Below are the code and all the weights of a small trained network. Each question names an input and a class and asks about switching units off, where a switched-off unit gives its printed mean instead of its output.

import numpy as np


def w(rows, s, z=0):
    codes = np.array(rows[::2]) - 128.0
    scale = np.full(codes.shape[1], s)
    scale[-1] = z or s
    return codes * scale


def f(y):
    return np.maximum(y, 0)


def log_softmax(a):
    a = a - a.max(-1, keepdims=True)
    return a - np.log(np.exp(a).sum(-1, keepdims=True))


def net(x, mask):
    res = np.array(x, float).reshape(1, 5) / 4 @ E
    y = f(res @ A[0][:, :-1].T + A[0][:, -1])
    res = res + np.where(mask, y, B[0][:, -1]) @ B[0][:, :-1]
    return log_softmax(res[-1] @ U[:, :-1].T + U[:, -1])


A, B = {}, {}
E = w([
[217,79,179,34,62,33,51,165,176,146,155,52],'x0',
[128,124,130,131,135,126,134,137,129,128,135,129],'x1',
[76,116,97,43,160,186,123,13,194,69,173,72],'x2',
[216,193,139,100,93,253,217,199,167,199,168,67],'x3',
[142,54,211,139,134,168,156,57,77,153,39,49],'x4',
],0.0062)
A[0] = w([
[186,75,156,60,68,36,79,160,165,154,154,83,68],'neuron 1',
[155,27,197,129,117,187,166,40,71,116,41,69,89],'neuron 2',
[138,64,188,117,148,163,147,93,82,165,29,81,113],'neuron 3',
[144,220,27,102,115,100,78,147,200,97,253,235,250],'neuron 4',
[65,50,113,131,146,25,33,73,98,24,65,192,87],'neuron 5',
[59,136,93,34,166,193,109,14,206,39,203,31,136],'neuron 6',
[34,165,60,245,201,216,247,102,68,120,97,222,174],'neuron 7',
[182,194,117,81,73,209,211,159,173,161,144,72,19],'neuron 8',
[210,154,118,74,105,208,250,161,140,159,166,111,84],'neuron 9',
],0.0049,0.0017)
B[0] = w([
[207,100,197,44,60,140,120,102,208,78,105,70,206],'neuron 1',
[92,86,182,43,167,170,103,189,93,203,166,147,209],'neuron 2',
[48,132,153,73,175,177,118,178,57,183,228,211,194],'neuron 3',
[99,93,171,49,158,189,127,165,111,211,171,211,222],'neuron 4',
[162,115,56,85,178,67,255,107,97,128,88,113,220],'neuron 5',
[180,222,207,244,94,45,61,96,61,155,191,166,221],'neuron 6',
[251,83,206,40,19,169,121,97,185,41,108,86,254],'neuron 7',
[149,109,48,117,189,73,188,84,85,114,103,83,197],'neuron 8',
[147,149,70,111,143,24,222,63,62,165,81,85,203],'neuron 9',
],0.0055,0.0079)
U = w([
[180,93,176,88,53,157,120,111,215,29,100,84,65],'0',
[139,126,2,127,218,54,194,93,85,119,84,90,74],'1',
[132,121,142,151,127,132,117,132,132,148,136,136,253],'2',
[84,119,157,92,195,179,100,193,111,176,181,179,79],'3',
[161,199,181,209,107,82,89,139,83,133,133,141,170],'4',
[74,156,82,214,166,158,70,158,196,117,98,80,70],'5',
],0.007,0.0035)

Each question gives the input, the list of numbers given to net, and the class t.
The units are the neurons (one row each of A and B). Each row of codes is followed by its name. A weight is (code - 128) times the scale printed after its matrix; where a second scale follows, it is the last column's (A, B and U).
mask holds one flag per neuron, in row order. A switched-off neuron (its flag False) gives its mean, the last column of its row in B, instead of its output. The means were averaged over made-up inputs and are rounded, as every weight is.
A unit's drop is (log p(t) with every unit on - log p(t) with that unit switched off) / (log p(t) with every unit on - log p(t) with every unit switched off).
The circuit of an input: a set's keep is (log p(t) with only the set's units on - log p(t) with every unit switched off) / (log p(t) with every unit on - log p(t) with every unit switched off). Starting from all 9 units, units are removed one at a time, each time the one whose removal leaves the highest keep (on an exact tie, the one counted first), for as long as the keep stays at least 0.8.
circuit, biggest first: the units of the circuit, biggest drop first
unit that matters most: the unit with the biggest drop
top k neurons: the k neurons with the biggest drops, biggest first
drop when u is switched off: that unit's drop, to one decimal
input [5,-1,2,0,-8], class 3: unit that matters most : neuron 4
input [-8,4,7,7,-7], class 0: top 3 neurons : [neuron 7; neuron 3; neuron 5]
input [-5,-2,3,8,8], class 1: top 4 neurons : [neuron 9; neuron 8; neuron 4; neuron 1]
input [3,-2,2,-3,8], class 3: top 3 neurons : [neuron 2; neuron 3; neuron 7]
input [-8,1,-1,6,7], class 0: top 2 neurons : [neuron 7; neuron 4]
input [6,-1,0,7,7], class 1: circuit, biggest first : [neuron 9; neuron 8]
input [0,-1,8,-6,8], class 3: top 2 neurons : [neuron 2; neuron 3]
input [-2,2,-6,2,7], class 3: circuit, biggest first : [neuron 3; neuron 2]
input [-6,-5,8,7,2], class 4: top 2 neurons : [neuron 6; neuron 5]
input [5,3,-3,-7,-3], class 1: top 2 neurons : [neuron 5; neuron 7]
input [-6,6,-5,4,8], class 3: top 4 neurons : [neuron 3; neuron 2; neuron 1; neuron 6]
input [-1,-3,8,6,-2], class 4: top 2 neurons : [neuron 6; neuron 5]
input [-6,-6,-6,-4,7], class 3: top 3 neurons : [neuron 3; neuron 2; neuron 1]
input [-6,-2,4,8,7], class 1: unit that matters most : neuron 9
input [-8,6,-7,4,8], class 0: top 3 neurons : [neuron 7; neuron 4; neuron 6]
input [3,0,2,-4,-7], class 3: top 3 neurons : [neuron 4; neuron 7; neuron 9]
input [1,5,6,2,2], class 4: circuit, biggest first : [neuron 6; neuron 7]
input [-7,-6,-2,-7,8], class 3: drop when neuron 3 is switched off : 1.2
input [-5,6,-3,-6,8], class 3: drop when neuron 2 is switched off : 0.7
input [-1,-6,7,-1,-6], class 4: drop when neuron 6 is switched off : 1.2
input [-5,2,-4,-7,8], class 3: circuit, biggest first : [neuron 2]
